Below is a small trained network, with its code and all its weights. Each question gives an input and a class and asks what happens when units are switched off, that is, made to give their printed mean instead of their output.

import numpy as np


def w(rows, s, z=0):
    codes = np.array(rows[::2]) - 128.0
    scale = np.full(codes.shape[1], s)
    scale[-1] = z or s
    return codes * scale


def f(y):
    return np.maximum(y, 0)


def log_softmax(a):
    a = a - a.max(-1, keepdims=True)
    return a - np.log(np.exp(a).sum(-1, keepdims=True))


def net(x, mask):
    res = np.array(x, float).reshape(1, 6) / 4 @ E
    y = f(res @ A[0][:, :-1].T + A[0][:, -1])
    res = res + np.where(mask, y, B[0][:, -1]) @ B[0][:, :-1]
    return log_softmax(res[-1] @ U[:, :-1].T + U[:, -1])


A, B = {}, {}
E = w([
[134,135,118,117,118,128],'x0',
[233,7,123,119,127,35],'x1',
[125,119,125,109,122,135],'x2',
[192,195,255,43,164,149],'x3',
[130,128,130,131,126,129],'x4',
[197,116,70,146,241,243],'x5',
],0.007)
A[0] = w([
[104,111,133,120,147,120,153],'N1',
[89,97,75,124,122,84,253],'N2',
[115,163,123,138,156,212,146],'N3',
[151,146,121,103,155,160,133],'N4',
[67,158,145,120,108,109,210],'N5',
[177,99,114,128,148,127,54],'N6',
[97,156,127,120,108,134,203],'N7',
[112,123,69,141,152,148,130],'N8',
[129,96,121,140,100,76,153],'N9',
[139,95,160,119,88,39,133],'N10',
[151,190,168,101,148,192,116],'N11',
[8,179,175,122,82,99,248],'N12',
[115,131,111,141,110,146,154],'N13',
[87,143,96,140,144,192,176],'N14',
[141,132,137,118,109,94,88],'N15',
[103,103,91,164,113,131,252],'N16',
[105,108,98,156,125,113,239],'N17',
[125,97,159,134,122,66,172],'N18',
[226,70,98,127,171,124,4],'N19',
[129,127,141,111,123,104,110],'N20',
[164,109,183,109,116,127,126],'N21',
[110,116,91,151,114,138,239],'N22',
[176,160,213,87,139,143,176],'N23',
[116,99,122,113,105,83,146],'N24',
[122,96,77,168,89,88,208],'N25',
],0.015,0.0028)
B[0] = w([
[134,137,133,147,120,128,137],'N1',
[136,145,126,186,84,195,208],'N2',
[43,170,148,141,132,174,207],'N3',
[86,114,179,143,121,153,170],'N4',
[172,74,166,131,138,129,192],'N5',
[166,87,167,125,125,128,165],'N6',
[138,87,149,137,153,126,172],'N7',
[122,123,81,168,179,71,182],'N8',
[124,164,124,135,68,163,190],'N9',
[79,205,55,79,90,96,217],'N10',
[63,156,211,136,100,191,210],'N11',
[228,20,212,131,134,130,250],'N12',
[131,136,107,149,157,117,155],'N13',
[87,153,57,172,190,91,200],'N14',
[118,155,98,93,120,121,156],'N15',
[130,113,93,217,169,155,200],'N16',
[126,121,121,179,105,177,189],'N17',
[108,168,81,98,72,140,189],'N18',
[211,40,206,131,114,125,205],'N19',
[117,145,123,115,121,94,150],'N20',
[129,129,121,79,134,64,172],'N21',
[134,119,73,177,170,118,186],'N22',
[138,174,193,3,90,91,219],'N23',
[128,163,114,116,92,170,180],'N24',
[120,129,146,176,77,206,218],'N25',
],0.025,0.012)
U = w([
[233,12,108,200,147,155,253],'0',
[26,226,138,143,74,221,112],'1',
[190,56,215,60,161,71,199],'2',
[110,228,65,38,93,29,1],'3',
[26,153,41,188,253,103,12],'4',
],0.0055,0.00072)

Each question gives the input, the list of numbers given to net, and the class t.
The units are the neurons (one row each of A and B). Each row of codes is followed by its name. A weight is (code - 128) times the scale printed after its matrix; where a second scale follows, it is the last column's (A, B and U).
mask holds one flag per neuron, in row order. A switched-off neuron (its flag False) gives its mean, the last column of its row in B, instead of its output. The means were averaged over made-up inputs and are rounded, as every weight is.
A unit's drop is (log p(t) with every unit on - log p(t) with that unit switched off) / (log p(t) with every unit on - log p(t) with every unit switched off).
most important unit: the unit with the biggest drop
top k neurons: the k neurons with the biggest drops, biggest first
drop of u: that unit's drop, to one decimal
input [-2,-5,-3,0,-5,2], class 4: most important unit : N14
input [2,-8,-7,7,-6,0], class 2: top 2 neurons : N12, N23
input [4,1,-6,7,-3,8], class 2: top 2 neurons : N19, N23
input [-6,1,1,-5,5,1], class 0: top 4 neurons : N10, N3, N11, N23
input [1,7,6,8,-3,1], class 2: top 3 neurons : N19, N6, N14
input [-8,1,2,6,4,5], class 2: top 2 neurons : N19, N23
input [4,-1,-4,-1,-8,1], class 4: top 2 neurons : N12, N19
input [7,-7,-7,5,0,-6], class 2: drop of N22 : 0.0
input [1,-1,-3,0,8,-2], class 0: drop of N23 : 0.5
input [-7,-8,-8,-8,-5,2], class 4: drop of N14 : 0.5
input [-1,1,6,2,-8,-4], class 3: drop of N10 : 0.2
